Below are the code and all the weights of a small trained network. Each question names an input and a class and asks about switching units off, where a switched-off unit gives its printed mean instead of its output.

import numpy as np


def w(rows, s, z=0):
    codes = np.array(rows[::2]) - 128.0
    scale = np.full(codes.shape[1], s)
    scale[-1] = z or s
    return codes * scale


def norm(h):
    return h / np.sqrt((h * h).mean(-1, keepdims=True) + 1e-5)


def f(y):
    return np.maximum(y, 0)


def log_softmax(a):
    a = a - a.max(-1, keepdims=True)
    return a - np.log(np.exp(a).sum(-1, keepdims=True))


def net(x, mask):
    res = np.array(x, float).reshape(1, 5) / 4 @ E
    u = 0
    for l in range(2):
        y = f(norm(res) @ A[l][:, :-1].T + A[l][:, -1])
        res = res + np.where(mask[u : u + 16], y, B[l][:, -1]) @ B[l][:, :-1]
        u += 16
    return log_softmax(norm(res)[-1] @ U[:, :-1].T + U[:, -1])


A, B = {}, {}
E = w([
[149,186,84,223],'x0',
[66,251,70,174],'x1',
[117,177,159,135],'x2',
[213,105,236,206],'x3',
[210,215,151,97],'x4',
],0.0021)
A[0] = w([
[53,214,67,125,118],'L0N0',
[131,36,103,47,138],'L0N1',
[253,148,148,57,110],'L0N2',
[142,145,102,202,70],'L0N3',
[136,200,234,117,82],'L0N4',
[156,180,107,94,100],'L0N5',
[89,160,99,140,50],'L0N6',
[60,182,81,150,16],'L0N7',
[101,150,101,119,163],'L0N8',
[119,66,173,46,120],'L0N9',
[149,92,180,181,127],'L0N10',
[255,158,80,120,4],'L0N11',
[185,155,187,47,130],'L0N12',
[123,170,123,3,122],'L0N13',
[121,161,105,156,62],'L0N14',
[93,216,117,55,30],'L0N15',
],0.0054,0.0018)
B[0] = w([
[219,120,40,87,237],'L0N0',
[43,113,95,68,250],'L0N1',
[94,195,165,53,252],'L0N2',
[69,98,124,159,179],'L0N3',
[111,45,151,171,216],'L0N4',
[167,94,107,76,175],'L0N5',
[126,165,92,114,158],'L0N6',
[132,197,77,95,185],'L0N7',
[169,113,111,105,177],'L0N8',
[110,122,162,41,242],'L0N9',
[196,61,86,169,218],'L0N10',
[139,220,179,161,183],'L0N11',
[121,170,197,83,236],'L0N12',
[6,152,184,111,226],'L0N13',
[95,122,95,120,155],'L0N14',
[217,31,144,169,192],'L0N15',
],0.012,0.0028)
A[1] = w([
[193,217,2,131,87],'L1N0',
[110,93,139,112,94],'L1N1',
[201,234,203,143,5],'L1N2',
[111,131,112,129,103],'L1N3',
[142,192,89,131,114],'L1N4',
[107,71,115,253,72],'L1N5',
[44,145,38,131,123],'L1N6',
[229,136,181,77,113],'L1N7',
[109,80,140,115,96],'L1N8',
[170,137,135,75,121],'L1N9',
[140,41,119,154,124],'L1N10',
[167,169,170,154,115],'L1N11',
[143,172,78,193,174],'L1N12',
[184,129,96,207,132],'L1N13',
[125,164,251,87,140],'L1N14',
[95,46,152,110,104],'L1N15',
],0.0065,0.0022)
B[1] = w([
[178,190,56,48,222],'L1N0',
[148,105,144,126,157],'L1N1',
[113,250,84,139,173],'L1N2',
[139,120,141,132,133],'L1N3',
[181,141,131,131,160],'L1N4',
[49,116,50,206,180],'L1N5',
[184,84,191,173,186],'L1N6',
[193,111,147,174,201],'L1N7',
[161,107,149,128,163],'L1N8',
[123,109,132,180,184],'L1N9',
[59,187,124,114,178],'L1N10',
[130,169,105,95,154],'L1N11',
[168,51,133,78,175],'L1N12',
[99,100,43,89,183],'L1N13',
[109,188,90,232,253],'L1N14',
[186,92,161,127,195],'L1N15',
],0.016,0.0044)
U = w([
[90,125,126,163,33],'0',
[124,25,182,54,170],'1',
[146,247,137,206,166],'2',
[10,182,215,63,134],'3',
[133,118,161,113,3],'4',
[54,77,43,181,145],'5',
[188,101,215,194,130],'6',
[233,143,33,53,186],'7',
],0.012,0.006)

Each question gives the input, the list of numbers given to net, and the class t.
The units are the neurons (one row each of A and B). Each row of codes is followed by its name. A weight is (code - 128) times the scale printed after its matrix; where a second scale follows, it is the last column's (A, B and U).
mask holds one flag per neuron, layer by layer. A switched-off neuron (its flag False) gives its mean, the last column of its row in B, instead of its output. The means were averaged over made-up inputs and are rounded, as every weight is.
A unit's drop is (log p(t) with every unit on - log p(t) with that unit switched off) / (log p(t) with every unit on - log p(t) with every unit switched off).
The circuit of an input: a set's keep is (log p(t) with only the set's units on - log p(t) with every unit switched off) / (log p(t) with every unit on - log p(t) with every unit switched off). Starting from the 12 units with the biggest drops (on a tie, the unit counted first), units are removed one at a time, each time the one whose removal leaves the highest keep (on an exact tie, the one counted first), for as long as the keep stays at least 0.8.
units of the circuit, in order: the units of the circuit, biggest drop first
top k neurons: the k neurons with the biggest drops, biggest first
k most important neurons of layer l: the k neurons of layer l with the biggest drops, biggest first
drop when u is switched off: that unit's drop, to one decimal
input [-5,-3,-2,8,3], class 6: units of the circuit, in order => (L1N0)
input [7,6,-4,7,-7], class 5: units of the circuit, in order => (L1N5; L0N2)
input [-3,-3,0,5,2], class 6: 2 most important neurons of layer 1 => (L1N0; L1N7)
input [0,-8,-1,7,3], class 2: top 2 neurons => (L1N14; L0N2)
input [-7,5,-5,-5,-6], class 1: units of the circuit, in order => (L1N14; L1N0)
input [0,-1,0,5,-8], class 5: top 3 neurons => (L0N2; L0N10; L1N5)
input [-5,4,0,-3,6], class 6: top 2 neurons => (L0N15; L0N13)
input [8,-5,-2,-4,-4], class 6: top 2 neurons => (L1N6; L0N0)
input [-1,0,8,5,0], class 5: 2 most important neurons of layer 0 => (L0N4; L0N9)
input [4,6,4,5,-2], class 7: top 2 neurons => (L1N0; L0N0)
input [-7,-6,-8,7,-3], class 1: top 2 neurons => (L0N1; L0N11)
input [7,-1,4,8,-6], class 5: drop when L1N0 is switched off => 0.0
input [-6,-2,-6,6,7], class 2: drop when L1N14 is switched off => 0.3
input [-2,-2,8,-1,2], class 3: units of the circuit, in order => (L0N13)
input [-6,-5,-6,0,-1], class 1: drop when L1N2 is switched off => 0.2
